Here is a tiny trained network, its code and every weight. The questions are about switching its units off for an input and a target symbol, where a switched-off unit gives its printed mean instead of its output.

import numpy as np


def w(rows, s, z=0):
    codes = np.array(rows[::2]) - 128.0
    scale = np.full(codes.shape[1], s)
    scale[-1] = z or s
    return codes * scale


def norm(h):
    return h / np.sqrt((h * h).mean(-1, keepdims=True) + 1e-5)


def f(y):
    return np.maximum(y, 0)


def softmax(a):
    e = np.exp(a - a.max(-1, keepdims=True))
    return e / e.sum(-1, keepdims=True)


def log_softmax(a):
    a = a - a.max(-1, keepdims=True)
    return a - np.log(np.exp(a).sum(-1, keepdims=True))


def net(x, mask):
    ids = ['αβγδεμξφ'.index(c) for c in x.split()]
    T = len(ids)
    res = E[ids] + P[:T]
    u = 0
    for l in range(2):
        q, k, v = (norm(res) @ M[l].T for M in (Q, K, V))
        z = softmax(np.where(np.tri(T) > 0, q @ k.T / 4**0.5, -1e9)) @ v
        res = res + np.where(mask[u], z, O[l][:, -1]) @ O[l][:, :-1]
        u += 1
        y = f(norm(res) @ A[l][:, :-1].T + A[l][:, -1])
        res = res + np.where(mask[u : u + 4], y, B[l][:, -1]) @ B[l][:, :-1]
        u += 4
    return log_softmax(norm(res)[-1] @ U[:, :-1].T + U[:, -1])


Q, K, V, O, A, B = {}, {}, {}, {}, {}, {}
E = w([
[254,185,83,104,110,140,212,72,117,178],'α',
[149,112,176,167,37,133,169,52,237,120],'β',
[139,80,76,58,45,176,152,168,192,50],'γ',
[209,117,175,134,172,113,205,130,162,93],'δ',
[88,156,190,63,106,92,143,105,153,142],'ε',
[44,134,157,158,144,160,103,97,172,25],'μ',
[87,53,115,127,132,184,155,117,158,209],'ξ',
[61,217,89,183,110,164,130,8,164,146],'φ',
],0.022)
P = w([
[52,58,2,143,119,11,225,155,141,98],'0',
[140,112,80,136,230,213,108,104,239,216],'1',
[120,96,89,139,168,202,133,110,169,184],'2',
[134,80,93,107,161,194,114,87,172,182],'3',
[133,103,123,111,126,218,144,121,125,158],'4',
[140,86,110,74,129,204,95,77,124,154],'5',
[144,89,118,54,126,212,61,53,117,143],'6',
[152,115,130,42,123,224,57,63,92,109],'7',
[197,91,126,14,134,230,23,46,105,107],'8',
],0.0075)
Q[0] = w([
[58,96,89,110,111,3,112,245,17,192],'L0H0',
[106,152,173,60,124,51,103,174,98,145],'L0H0',
[161,56,121,248,67,80,143,124,60,71],'L0H0',
[159,113,98,188,189,223,106,122,55,111],'L0H0',
],0.013)
K[0] = w([
[151,161,19,252,159,139,132,148,158,112],'L0H0',
[149,123,83,201,132,65,111,148,81,107],'L0H0',
[139,98,109,131,124,170,102,160,210,154],'L0H0',
[170,102,127,102,83,189,107,96,158,111],'L0H0',
],0.019)
V[0] = w([
[153,51,101,139,57,184,128,93,118,81],'L0H0',
[86,252,46,78,125,74,161,152,140,49],'L0H0',
[123,70,136,228,222,89,131,150,138,111],'L0H0',
[104,220,166,155,155,117,141,50,232,128],'L0H0',
],0.011)
O[0] = w([
[134,78,120,152,57,181,69,109,254,111,110],'L0H0',
[42,108,134,129,42,146,198,83,9,75,118],'L0H0',
[137,146,156,210,115,57,97,236,135,150,14],'L0H0',
[101,210,225,140,104,163,237,165,175,104,252],'L0H0',
],0.0083,0.012)
A[0] = w([
[175,131,5,232,109,36,164,157,12,128,15],'L0N0',
[175,150,38,168,138,68,120,150,105,158,78],'L0N1',
[127,124,93,150,171,138,73,161,176,116,136],'L0N2',
[123,186,147,217,139,170,85,53,91,161,6],'L0N3',
],0.017,0.0024)
B[0] = w([
[194,171,204,200,86,247,127,191,100,108,140],'L0N0',
[127,160,110,95,220,44,140,127,137,185,149],'L0N1',
[66,134,72,66,172,70,108,191,117,123,255],'L0N2',
[170,186,50,181,207,147,138,141,101,127,161],'L0N3',
],0.012,0.0065)
Q[1] = w([
[173,120,144,254,84,110,55,115,198,200],'L1H0',
[135,132,199,115,133,98,145,92,95,87],'L1H0',
[140,136,139,64,135,133,215,135,81,192],'L1H0',
[40,87,187,119,203,138,143,106,123,166],'L1H0',
],0.022)
K[1] = w([
[159,207,154,85,197,250,131,181,200,128],'L1H0',
[79,121,160,163,98,129,221,165,97,115],'L1H0',
[146,120,91,126,104,44,180,124,96,144],'L1H0',
[84,174,117,86,115,20,132,166,143,106],'L1H0',
],0.02)
V[1] = w([
[251,64,105,95,150,89,214,156,143,90],'L1H0',
[132,143,65,203,202,103,112,77,127,38],'L1H0',
[117,160,132,114,100,7,82,168,139,78],'L1H0',
[201,210,52,155,41,97,125,120,120,238],'L1H0',
],0.02)
O[1] = w([
[204,54,169,154,155,100,208,87,116,83,98],'L1H0',
[120,200,184,167,195,153,137,110,127,23,51],'L1H0',
[122,127,160,199,48,162,115,100,114,116,168],'L1H0',
[51,163,133,113,128,133,255,60,85,192,2],'L1H0',
],0.015,0.0075)
A[1] = w([
[187,108,149,38,147,111,207,24,37,209,155],'L1N0',
[136,131,248,129,91,156,80,26,5,91,160],'L1N1',
[222,36,13,181,48,122,130,142,42,75,41],'L1N2',
[251,64,230,142,250,103,124,147,82,45,3],'L1N3',
],0.018,0.0036)
B[1] = w([
[172,153,127,105,101,10,60,124,111,81,255],'L1N0',
[135,89,95,87,128,182,82,137,250,190,200],'L1N1',
[98,83,91,72,147,182,194,81,133,34,181],'L1N2',
[29,65,231,110,203,174,97,79,96,204,190],'L1N3',
],0.018,0.014)
U = w([
[73,90,51,116,205,96,99,178,125,192,101],'α',
[155,149,154,136,137,54,163,99,71,78,250],'β',
[79,85,235,147,181,159,138,83,66,143,179],'γ',
[51,132,115,146,48,147,111,49,55,175,101],'δ',
[67,46,64,127,132,174,197,87,100,14,122],'ε',
[71,139,168,226,120,161,66,159,119,38,150],'μ',
[129,139,187,172,93,146,197,37,255,131,36],'ξ',
[31,239,99,135,182,154,170,67,127,116,109],'φ',
],0.0057,0.0023)

Each question gives the input, a string of symbols that net reads in full, and the target symbol t.
The units are the heads (4 rows each of Q, K, V and O) and the neurons (one row each of A and B). Each row of codes is followed by its name. A weight is (code - 128) times the scale printed after its matrix; where a second scale follows, it is the last column's (O, A, B and U).
mask holds one flag per unit, layer by layer, with each layer's heads first. A switched-off unit (its flag False) gives its mean, the last column of its rows in O or B, instead of its output. The means were averaged over made-up inputs and are rounded, as every weight is.
A unit's drop is (log p(t) with every unit on - log p(t) with that unit switched off) / (log p(t) with every unit on - log p(t) with every unit switched off).
The circuit of an input: a set's keep is (log p(t) with only the set's units on - log p(t) with every unit switched off) / (log p(t) with every unit on - log p(t) with every unit switched off). Starting from all 10 units, units are removed one at a time, each time the one whose removal leaves the highest keep (on an exact tie, the one counted first), for as long as the keep stays at least 0.8.
units of the circuit, in order: the units of the circuit, biggest drop first
unit that matters most: the unit with the biggest drop
k most important neurons: the k neurons with the biggest drops, biggest first
top k neurons in layer l: the k neurons of layer l with the biggest drops, biggest first
drop of u: that unit's drop, to one decimal
input ξ γ β β β φ α β, target φ: 2 most important neurons	[L0N3 L1N1]
input ξ ξ ξ ξ ε, target ξ: units of the circuit, in order	[L0H0 L1N1 L1H0 L0N2]
input ξ δ γ ξ γ μ δ γ, target μ: units of the circuit, in order	[L0H0 L1H0 L0N2]
input δ ε ε ξ γ δ, target δ: units of the circuit, in order	[L0H0 L0N0 L1H0]
input δ ξ δ ξ ξ ε φ, target δ: 3 most important neurons	[L0N0 L0N2 L1N1]
input β α γ φ ε ξ ξ α β, target β: unit that matters most	L1H0
input γ ξ ε, target γ: units of the circuit, in order	[L1H0 L1N3]
input ξ β ξ ξ ξ α, target β: units of the circuit, in order	[L1H0 L1N0 L0H0]
input ξ μ ξ ε ξ, target ξ: units of the circuit, in order	[L0H0 L1H0 L0N2 L1N1]
input β ε ξ α ε ε ε ξ, target β: units of the circuit, in order	[L1N0 L1H0]
input β δ ε, target β: units of the circuit, in order	[L1H0 L1N0]
input α ξ ξ μ α δ ε β, target α: units of the circuit, in order	[L0N0 L1H0 L0H0]
input β ξ β ξ ξ ε δ, target β: units of the circuit, in order	[L1N0 L1H0]
input γ γ δ φ, target φ: units of the circuit, in order	[L0N3 L1H0]
input ε φ ε μ δ, target γ: units of the circuit, in order	[L1N3]
input β δ ξ ε β, target β: units of the circuit, in order	[L1H0 L0H0 L1N0]
input ξ ξ ξ ξ δ, target γ: units of the circuit, in order	[L1H0 L1N3 L0H0]
input β ε α ξ γ, target β: 2 most important neurons	[L1N0 L0N2]
input ξ α ξ β ε ε ε μ ξ, target ξ: 2 most important neurons	[L1N1 L0N2]
input ξ δ ε ξ α ξ δ δ, target ξ: 3 most important neurons	[L1N1 L0N2 L0N1]
input δ γ ξ ε μ, target δ: unit that matters most	L0H0
input ε ε δ β ε, target ε: top 2 neurons in layer 0	[L0N3 L0N1]
input α ξ α γ ξ β δ ε, target α: 3 most important neurons	[L0N0 L0N2 L1N0]
input β μ μ ξ δ β, target μ: top 2 neurons in layer 0	[L0N3 L0N2]
input μ δ ξ φ β ξ, target φ: drop of L1N2	0.0
input μ δ ξ ε ξ φ, target μ: drop of L1N1	0.1
input γ ξ ε ε δ α ε, target γ: drop of L0H0	-0.1
input ξ μ ξ ξ φ ε, target ξ: drop of L1N1	0.8
